Below is a small trained network, with its code and all its weights. Each question gives an input and a class and asks what happens when units are switched off, that is, made to give their printed mean instead of their output.

import numpy as np


def w(rows, s, z=0):
    codes = np.array(rows[::2]) - 128.0
    scale = np.full(codes.shape[1], s)
    scale[-1] = z or s
    return codes * scale


def norm(h):
    return h / np.sqrt((h * h).mean(-1, keepdims=True) + 1e-5)


def f(y):
    return np.maximum(y, 0)


def log_softmax(a):
    a = a - a.max(-1, keepdims=True)
    return a - np.log(np.exp(a).sum(-1, keepdims=True))


def net(x, mask):
    res = np.array(x, float).reshape(1, 3) / 4 @ E
    u = 0
    for l in range(3):
        y = f(norm(res) @ A[l][:, :-1].T + A[l][:, -1])
        res = res + np.where(mask[u : u + 4], y, B[l][:, -1]) @ B[l][:, :-1]
        u += 4
    return log_softmax(norm(res)[-1] @ U[:, :-1].T + U[:, -1])


A, B = {}, {}
E = w([
[51,94,164,126,143,180,254,155,72,128,110,61],'x0',
[80,78,111,115,95,56,108,94,70,126,138,66],'x1',
[135,221,48,101,137,237,172,87,212,134,166,183],'x2',
],0.00079)
A[0] = w([
[146,119,231,214,142,163,172,202,124,136,80,159,48],'0.n1',
[45,98,143,112,133,148,177,138,70,129,132,61,40],'0.n2',
[117,67,253,193,157,123,162,237,67,116,101,125,2],'0.n3',
[129,65,159,178,83,71,70,99,87,126,104,106,73],'0.n4',
],0.0015,0.0022)
B[0] = w([
[190,129,141,91,202,126,145,159,128,62,128,131,201],'0.n1',
[97,62,188,147,112,108,70,119,79,194,144,146,233],'0.n2',
[156,188,107,226,111,139,172,25,213,43,2,148,237],'0.n3',
[150,127,121,104,150,112,92,157,104,141,178,127,246],'0.n4',
],0.003,0.0011)
A[1] = w([
[111,126,195,127,132,175,164,226,126,130,142,132,2],'1.n1',
[152,100,251,212,148,97,139,213,107,95,44,131,167],'1.n2',
[36,103,112,160,36,79,137,70,88,150,93,40,74],'1.n3',
[22,75,168,179,100,163,211,16,74,121,66,42,104],'1.n4',
],0.0023,0.00097)
B[1] = w([
[85,122,116,118,152,53,142,152,112,145,84,49,145],'1.n1',
[75,83,143,119,85,206,130,74,111,195,205,175,249],'1.n2',
[113,84,188,130,136,226,176,106,148,69,133,184,208],'1.n3',
[128,126,108,197,53,38,1,93,138,231,148,188,255],'1.n4',
],0.0025,0.003)
A[2] = w([
[27,107,67,21,149,157,150,76,117,62,164,38,1],'2.n1',
[118,253,21,109,124,143,135,118,228,136,118,127,17],'2.n2',
[101,102,126,138,100,21,80,154,79,142,129,82,124],'2.n3',
[118,94,208,87,171,147,174,222,67,104,132,79,79],'2.n4',
],0.0025,0.00087)
B[2] = w([
[150,135,119,145,63,85,41,100,139,142,156,206,147],'2.n1',
[207,153,155,223,178,193,222,63,201,71,29,166,255],'2.n2',
[160,194,91,101,187,163,182,177,148,89,118,86,214],'2.n3',
[22,11,241,58,183,252,215,196,79,59,209,72,137],'2.n4',
],0.0027,0.0024)
U = w([
[27,145,72,13,68,114,177,183,89,39,142,91,10],'0',
[10,218,51,129,142,8,200,245,25,231,34,11,21],'1',
[27,10,229,229,6,111,7,20,21,248,232,240,230],'2',
[30,240,9,147,70,38,186,195,141,194,32,31,23],'3',
[5,193,71,4,15,5,195,144,41,47,4,12,1],'4',
[239,246,102,237,204,239,243,15,253,18,5,228,220],'5',
[18,26,231,22,244,225,241,250,17,19,214,8,175],'6',
[248,239,6,5,235,5,12,244,64,10,214,11,165],'7',
],0.004,0.0039)

Each question gives the input, the list of numbers given to net, and the class t.
The units are the neurons (one row each of A and B). Each row of codes is followed by its name. A weight is (code - 128) times the scale printed after its matrix; where a second scale follows, it is the last column's (A, B and U).
mask holds one flag per neuron, layer by layer. A switched-off neuron (its flag False) gives its mean, the last column of its row in B, instead of its output. The means were averaged over made-up inputs and are rounded, as every weight is.
A unit's drop is (log p(t) with every unit on - log p(t) with that unit switched off) / (log p(t) with every unit on - log p(t) with every unit switched off).
The circuit of an input: a set's keep is (log p(t) with only the set's units on - log p(t) with every unit switched off) / (log p(t) with every unit on - log p(t) with every unit switched off). Starting from all 12 units, units are removed one at a time, each time the one whose removal leaves the highest keep (on an exact tie, the one counted first), for as long as the keep stays at least 0.8.
circuit, biggest first: the units of the circuit, biggest drop first
most important unit: the unit with the biggest drop
k most important neurons: the k neurons with the biggest drops, biggest first
top k neurons in layer l: the k neurons of layer l with the biggest drops, biggest first
drop of u: that unit's drop, to one decimal
input [-8,4,-7], class 7: most important unit	2.n3
input [5,-8,3], class 6: circuit, biggest first	(1.n4; 2.n4; 0.n3)
input [-3,7,-8], class 6: circuit, biggest first	(0.n4; 1.n4; 2.n3)
input [4,3,6], class 2: 3 most important neurons	(1.n4; 0.n1; 0.n4)
input [3,-5,1], class 6: 2 most important neurons	(1.n4; 2.n4)
input [-3,6,-1], class 7: circuit, biggest first	(1.n2; 2.n2; 2.n3)
input [-3,7,-3], class 6: top 2 neurons in layer 1	(1.n4; 1.n3)
input [-3,1,-4], class 7: circuit, biggest first	(0.n4; 1.n3; 2.n3)
input [-7,-3,-4], class 7: 2 most important neurons	(1.n3; 2.n2)
input [-4,2,-7], class 6: top 2 neurons in layer 0	(0.n4; 0.n3)
input [3,6,7], class 2: top 2 neurons in layer 1	(1.n4; 1.n3)
input [-7,8,3], class 5: top 2 neurons in layer 0	(0.n2; 0.n1)
input [-7,3,-1], class 7: 2 most important neurons	(2.n2; 0.n3)
input [6,6,4], class 2: most important unit	1.n4
input [-5,7,-8], class 6: top 2 neurons in layer 1	(1.n4; 1.n3)
input [0,-4,0], class 6: 2 most important neurons	(1.n4; 0.n3)
input [6,-3,2], class 1: top 3 neurons in layer 1	(1.n1; 1.n4; 1.n3)
input [3,-7,2], class 6: top 2 neurons in layer 0	(0.n3; 0.n1)
input [-5,2,-8], class 6: 3 most important neurons	(1.n4; 2.n3; 0.n4)
input [-8,4,-6], class 7: most important unit	2.n3
input [-7,-2,-5], class 7: top 2 neurons in layer 2	(2.n2; 2.n3)
input [7,6,5], class 2: drop of 1.n4	0.1
input [2,-8,0], class 6: drop of 0.n3	0.1
input [-4,6,-4], class 6: drop of 0.n4	-0.1
input [8,-6,-5], class 2: top 2 neurons in layer 1	(1.n2; 1.n4)
